The rows lie along a hidden order. The number after each row says roughly how far along it the row is, from 0 to 10. A new part has a new order.
[-12  -9   6  -5   1  29   2  -1  13  -8   6 -26  17   9   4  -3   3   5
  -4  -9] : 10
[ -3  -3   8  -2   1  15   0  -1  22   2   2 -11  -7   4   0  -1  -2   6
 -15   3] : 8
[  2  -2   2  -4   0  23  -1   1   2   0   4 -27   6   0   2   4  -2   1
 -13  -7] : 8
[  0 -16  12   0  -1   8  -3  -3  15 -13  -2  21   3  12  13   7  -5   4
 -15  21] : 8
[-16  -5   6  -3  -1  22  -2  -5  10  -5   3  17   9  18  13  -1  -1   3
 -14  -6] : 8
[  6 -17   2  -3  -3   6  -6   5 -21  -4  -2 -15 -13   4  11   0   1  -9
  -1   4] : 8
[-14   4   4   0   5  24  -1  -5   0  -4  -1  31   9  12   7   1  -3   8
 -10  -7] : 8
[ -3 -10   6  -1   2  28   2   2  -1 -22   1   4   1  17  14  10  -5  13
 -23  22] : 0
[-24  -6   5  -3  -2  27   7   3   4   4   6 -49  -8  10  -8  -3   3  -3
  -8 -16] : 8
[-10  -7   3  -1  -4  -6   1  -1  14  19  -7 -12  -2  -1   0  -2   2   0
  -4  -2] : 8
[ -4  -6   5  -5   0  18   4  -3  28   3   5 -60  20   2  -3  -8   6   4
  -4 -20] : 8
[-19 -16  14  -5  -2  84  -8   3   4  -3  -8  42  15  -2  24  -7   6   1
  -6   7] : 8
[-14 -21   7   0   2  19   2  -5  16   4  -9 -18   5  15   8   3   6   7
 -22   2] : 8
[ -7 -38  12  -4  -5  21   4  -3  33  -7  -3 -71 -13  14  -4  -2   6  15
 -16 -15] : 8
[ -2 -16   3  -3   0  21   1  -5  -8 -24   5  23  -1  12  11   2  -8  -2
  -8  13] : 8
[ 19  -3   2   0  -5  19   6  -5   1  -1  -1 -16 -15  -8   7  -5   3 -13
 -30 -32] : 8
[  6 -31  11  -4  -6  30   7  -2  42  -7  -2 -93  -1   8  -6  -2   5   9
 -34 -14] : 8
[ -7 -18   8  -2   2  10  11  -3  23   2  -6 -62   6  -2  -3  -3   7   5
 -24  -5] : 8

Next part:
[-66  -9   5 -21  28  -3  25   1   7 -23   1   0   9  -8 -15 -47 -18   3
 -36 -32 -16 -20  16 -10 -12  13  -7 -47 -23  26  42   9  13 -17  10 -40
 -16 -34 -20 -31 -37  13  19 -27 -59 -53  45  -4] : 9
[-57  24  -8  -7  13   8 -12  12  16  -2  11 -40 -21   8 -22 -23 -13  16
 -20  41   4   5  14  13 -12  17   7 -23 -35 -31  30 -12  -2   9  14 -36
 -21  -8 -32 -13 -10 -26  16  26  -8 -10 -25  -5] : 0
[ 18 -22  -3 -11   2   4  17   1   4 -22  43  18  23 -16 -11 -20  11  12
  27 -15  -5 -12   5 -56 -18 -45 -13 -46 -15  20   4   8  -5 -37   7 -28
  11  13 -42  -7   2   0  -7 -78 -15  15  -1  -1] : 8
[ 42 -20   0  -5 -26 -23  22  -5 -17  -3  19  29  24  -8  -5   2   4   8
  37 -23 -14  -7  -1 -30  -6 -26  -1 -20  19  43 -20   5  -7 -20 -10  -6
  -7  22   5  15   4  10  -7 -49   6  21   9   3] : 7
[-29   1  -5 -13   1 -12  19  -1  -5  -4   9   2   6   0 -16 -25 -19  10
 -10  -8 -18  -8  12  -1  -8  12   5 -29  -7  31  21  -1   1  -4   6 -30
 -26  -9  -1  -4 -18  -2  12 -23 -17  -9  25  -1] : 5
[-34 -24  -1 -14  34  28  11  15  17 -32  23  -1  19  -9   1 -31 -11  -3
 -13 -20  -3 -10   9 -46 -13 -27 -15 -39 -42  13  51   1   0  -8  12 -49
  25 -16 -34 -22 -12  -1  -4 -86 -31   1  23   5] : 9
[ 19 -23  26   0   7 -14  30 -30 -14  -1 -40  46  15 -14  24   5  11 -25
 -16 -66 -14 -20 -10   6  18   7 -11  12  59  43 -14  19  21 -22 -10  48
  10 -26  35  -3 -18  64   3   6 -28 -54  47   0] : 10
[  7 -14   8   8  11  12  -1  -4   6  -4  -7   9   7  -5  12   7   8  -9
  -6 -18   9  -2  -8  -4   5  -6  -6  13   8   5 -10   5   5  -2   1  15
  22  -6   4  -3  -1  12  -5  -8  -5  -5   2   1] : 5
[  7  -3   3 -19 -21 -46  44 -31 -28   3   2  34   9 -15 -27 -24   3  13
   7 -39 -35 -26   9   0 -15  16   1 -41  35  63 -20  18   9 -48  -7   8
 -50  -4  11  -5 -23  33  20  16 -35 -54  39 -10] : 9
